Below is a small trained network, with its code and all its weights. Each question gives an input and a class and asks what happens when units are switched off, that is, made to give their printed mean instead of their output.

import numpy as np


def w(rows, s, z=0):
    codes = np.array(rows[::2]) - 128.0
    scale = np.full(codes.shape[1], s)
    scale[-1] = z or s
    return codes * scale


def norm(h):
    return h / np.sqrt((h * h).mean(-1, keepdims=True) + 1e-5)


def f(y):
    return y / 2 * (1 + np.tanh(0.7978845608 * (y + 0.044715 * y**3)))


def log_softmax(a):
    a = a - a.max(-1, keepdims=True)
    return a - np.log(np.exp(a).sum(-1, keepdims=True))


def net(x, mask):
    res = np.array(x, float).reshape(1, 8) / 4 @ E
    u = 0
    for l in range(3):
        y = f(norm(res) @ A[l][:, :-1].T + A[l][:, -1])
        res = res + np.where(mask[u : u + 3], y, B[l][:, -1]) @ B[l][:, :-1]
        u += 3
    return log_softmax(norm(res)[-1] @ U[:, :-1].T + U[:, -1])


A, B = {}, {}
E = w([
[232,30,175,180,136,85,178],'x0',
[253,110,70,173,164,181,138],'x1',
[88,162,224,165,169,154,86],'x2',
[196,90,102,173,138,162,122],'x3',
[116,110,167,143,220,96,186],'x4',
[176,223,167,13,35,176,152],'x5',
[91,11,56,91,176,208,219],'x6',
[152,131,185,78,10,225,36],'x7',
],0.007)
A[0] = w([
[147,90,133,119,254,51,97,2],'L0N0',
[67,144,192,221,110,16,58,248],'L0N1',
[144,171,115,40,78,142,187,155],'L0N2',
],0.0068,0.0049)
B[0] = w([
[108,154,49,215,148,142,201,144],'L0N0',
[64,116,150,227,245,254,126,254],'L0N1',
[49,172,102,229,93,178,138,191],'L0N2',
],0.008,0.0057)
A[1] = w([
[101,110,97,133,103,125,247,128],'L1N0',
[187,99,131,126,104,155,131,180],'L1N1',
[128,122,149,134,116,156,156,3],'L1N2',
],0.014,0.0029)
B[1] = w([
[90,121,109,206,245,103,109,253],'L1N0',
[114,102,197,132,140,161,124,213],'L1N1',
[108,35,91,142,158,133,60,127],'L1N2',
],0.012,0.0055)
A[2] = w([
[2,46,211,51,191,52,189,225],'L2N0',
[108,138,28,112,114,131,153,157],'L2N1',
[170,82,133,109,118,124,186,1],'L2N2',
],0.008,0.0057)
B[2] = w([
[176,114,101,207,53,232,73,254],'L2N0',
[119,192,211,255,128,185,97,160],'L2N1',
[123,49,123,48,201,22,156,109],'L2N2',
],0.0098,0.0056)
U = w([
[168,51,161,118,113,165,114,153],'0',
[85,197,146,75,54,177,88,200],'1',
[82,133,83,217,180,127,128,246],'2',
[107,87,98,7,127,59,175,2],'3',
[178,124,89,94,55,31,177,3],'4',
],0.013,0.0064)

Each question gives the input, the list of numbers given to net, and the class t.
The units are the neurons (one row each of A and B). Each row of codes is followed by its name. A weight is (code - 128) times the scale printed after its matrix; where a second scale follows, it is the last column's (A, B and U).
mask holds one flag per neuron, layer by layer. A switched-off neuron (its flag False) gives its mean, the last column of its row in B, instead of its output. The means were averaged over made-up inputs and are rounded, as every weight is.
A unit's drop is (log p(t) with every unit on - log p(t) with that unit switched off) / (log p(t) with every unit on - log p(t) with every unit switched off).
The circuit of an input: a set's keep is (log p(t) with only the set's units on - log p(t) with every unit switched off) / (log p(t) with every unit on - log p(t) with every unit switched off). Starting from all 9 units, units are removed one at a time, each time the one whose removal leaves the highest keep (on an exact tie, the one counted first), for as long as the keep stays at least 0.8.
units of the circuit, in order: the units of the circuit, biggest drop first
top k neurons: the k neurons with the biggest drops, biggest first
top k neurons in layer l: the k neurons of layer l with the biggest drops, biggest first
drop of u: that unit's drop, to one decimal
input [-8,5,7,8,3,-3,7,6], class 1: units of the circuit, in order : [L1N0, L0N1]
input [-5,-7,-5,-1,3,-4,1,5], class 1: units of the circuit, in order : [L1N0]
input [4,-6,7,-6,-1,-2,8,1], class 0: top 3 neurons : [L2N0, L0N2, L0N0]
input [6,0,-6,-5,-3,-5,-2,6], class 0: units of the circuit, in order : [L1N0, L0N2]
input [-3,8,-4,-7,-7,-2,1,4], class 1: units of the circuit, in order : [L1N0, L0N1]
input [3,7,4,4,-6,-4,8,0], class 0: top 2 neurons in layer 1 : [L1N1, L1N0]
input [1,-6,3,-3,2,-5,6,5], class 0: top 2 neurons in layer 0 : [L0N2, L0N0]
input [1,-3,7,-4,0,-5,8,8], class 1: drop of L1N2 : -0.1
input [0,5,-3,7,1,-4,3,6], class 0: drop of L0N1 : 0.1
input [0,0,2,-5,-2,-4,8,6], class 0: drop of L0N0 : 0.2
